Here is a tiny trained network, its code and every weight. The questions are about switching its units off for an input and a class, where a switched-off unit gives its printed mean instead of its output.

import numpy as np


def w(rows, s, z=0):
    codes = np.array(rows[::2]) - 128.0
    scale = np.full(codes.shape[1], s)
    scale[-1] = z or s
    return codes * scale


def f(y):
    return y / 2 * (1 + np.tanh(0.7978845608 * (y + 0.044715 * y**3)))


def log_softmax(a):
    a = a - a.max(-1, keepdims=True)
    return a - np.log(np.exp(a).sum(-1, keepdims=True))


def net(x, mask):
    res = np.array(x, float).reshape(1, 6) / 4 @ E
    y = f(res @ A[0][:, :-1].T + A[0][:, -1])
    res = res + np.where(mask, y, B[0][:, -1]) @ B[0][:, :-1]
    return log_softmax(res[-1] @ U[:, :-1].T + U[:, -1])


A, B = {}, {}
E = w([
[2,46,72,179],'x0',
[128,128,122,127],'x1',
[194,32,232,223],'x2',
[126,127,130,130],'x3',
[223,39,8,108],'x4',
[129,131,124,137],'x5',
],0.0052)
A[0] = w([
[41,193,243,145,132],'N1',
[244,202,153,83,72],'N2',
[7,53,62,183,114],'N3',
[167,64,205,180,87],'N4',
[79,209,44,34,97],'N5',
[177,65,203,191,58],'N6',
[27,53,62,183,103],'N7',
[79,197,55,29,112],'N8',
[67,202,75,18,115],'N9',
[245,196,159,68,81],'N10',
[105,147,133,179,254],'N11',
[205,64,39,131,90],'N12',
[15,47,68,174,109],'N13',
[234,184,161,63,72],'N14',
[71,222,53,44,125],'N15',
[177,75,199,193,48],'N16',
[20,49,62,185,110],'N17',
[107,130,142,146,232],'N18',
[76,208,49,35,103],'N19',
[174,67,203,190,73],'N20',
[177,57,209,183,63],'N21',
[138,138,115,150,124],'N22',
[213,177,144,91,44],'N23',
[42,202,243,161,85],'N24',
[211,49,34,114,81],'N25',
[175,64,204,187,65],'N26',
[113,126,141,138,208],'N27',
[115,116,146,111,167],'N28',
[37,192,253,141,112],'N29',
[142,126,116,119,15],'N30',
[213,44,34,115,91],'N31',
[243,198,154,80,93],'N32',
[112,100,65,114,25],'N33',
[35,56,55,179,84],'N34',
],0.0055,0.0056)
B[0] = w([
[126,144,28,106,197],'N1',
[55,161,207,138,148],'N2',
[126,157,202,113,180],'N3',
[113,102,102,176,155],'N4',
[110,56,140,220,178],'N5',
[96,105,108,190,146],'N6',
[112,180,206,108,165],'N7',
[123,63,142,210,179],'N8',
[143,85,117,187,182],'N9',
[67,161,206,135,155],'N10',
[218,99,119,83,255],'N11',
[78,175,74,100,159],'N12',
[120,161,199,110,172],'N13',
[67,157,189,138,144],'N14',
[146,79,136,191,193],'N15',
[92,114,117,177,138],'N16',
[116,169,205,108,173],'N17',
[210,102,119,90,227],'N18',
[124,65,137,209,179],'N19',
[101,98,103,192,151],'N20',
[96,96,105,193,151],'N21',
[120,126,130,123,126],'N22',
[34,175,186,162,117],'N23',
[64,179,9,108,174],'N24',
[48,208,45,102,165],'N25',
[90,100,98,206,148],'N26',
[182,111,122,104,199],'N27',
[158,124,124,121,158],'N28',
[102,158,11,102,190],'N29',
[3,178,122,180,90],'N30',
[44,214,39,91,173],'N31',
[75,149,204,127,158],'N32',
[7,169,135,177,103],'N33',
[98,180,193,122,152],'N34',
],0.0073,0.0043)
U = w([
[158,119,125,107,253],'0',
[158,124,130,108,226],'1',
[109,80,121,229,15],'2',
[70,181,39,85,37],'3',
[91,173,244,102,51],'4',
[177,107,130,88,113],'5',
],0.011,0.0064)

Each question gives the input, the list of numbers given to net, and the class t.
The units are the neurons (one row each of A and B). Each row of codes is followed by its name. A weight is (code - 128) times the scale printed after its matrix; where a second scale follows, it is the last column's (A, B and U).
mask holds one flag per neuron, in row order. A switched-off neuron (its flag False) gives its mean, the last column of its row in B, instead of its output. The means were averaged over made-up inputs and are rounded, as every weight is.
A unit's drop is (log p(t) with every unit on - log p(t) with that unit switched off) / (log p(t) with every unit on - log p(t) with every unit switched off).
The circuit of an input: a set's keep is (log p(t) with only the set's units on - log p(t) with every unit switched off) / (log p(t) with every unit on - log p(t) with every unit switched off). Starting from the 12 units with the biggest drops (on a tie, the unit counted first), units are removed one at a time, each time the one whose removal leaves the highest keep (on an exact tie, the one counted first), for as long as the keep stays at least 0.8.
units of the circuit, in order: the units of the circuit, biggest drop first
top k neurons: the k neurons with the biggest drops, biggest first
drop of u: that unit's drop, to one decimal
input [2,5,3,4,-5,1], class 3: units of the circuit, in order	N24; N29
input [-3,-7,-4,-5,8,3], class 3: units of the circuit, in order	N31; N25
input [-2,-5,1,4,-8,5], class 3: top neuron	N24
input [4,-1,-1,-1,-8,1], class 3: top 2 neurons	N24; N29
input [-4,-8,2,1,-8,5], class 3: units of the circuit, in order	N24; N29
input [-4,-6,0,-4,-7,-1], class 3: top 3 neurons	N24; N29; N1
input [7,-6,-8,-6,5,-6], class 2: units of the circuit, in order	N5; N8
input [-6,1,-8,-2,4,1], class 2: drop of N5	0.1
input [-4,5,-3,4,-7,-1], class 3: units of the circuit, in order	N24; N29
input [8,-4,4,-3,-4,6], class 4: drop of N13	0.2
input [-4,-4,2,-2,8,4], class 3: top 2 neurons	N31; N25
input [6,4,-2,0,1,2], class 4: drop of N13	0.1
input [-3,1,0,2,8,1], class 3: drop of N12	0.1
input [1,7,-1,0,-8,-7], class 3: top 3 neurons	N24; N29; N1
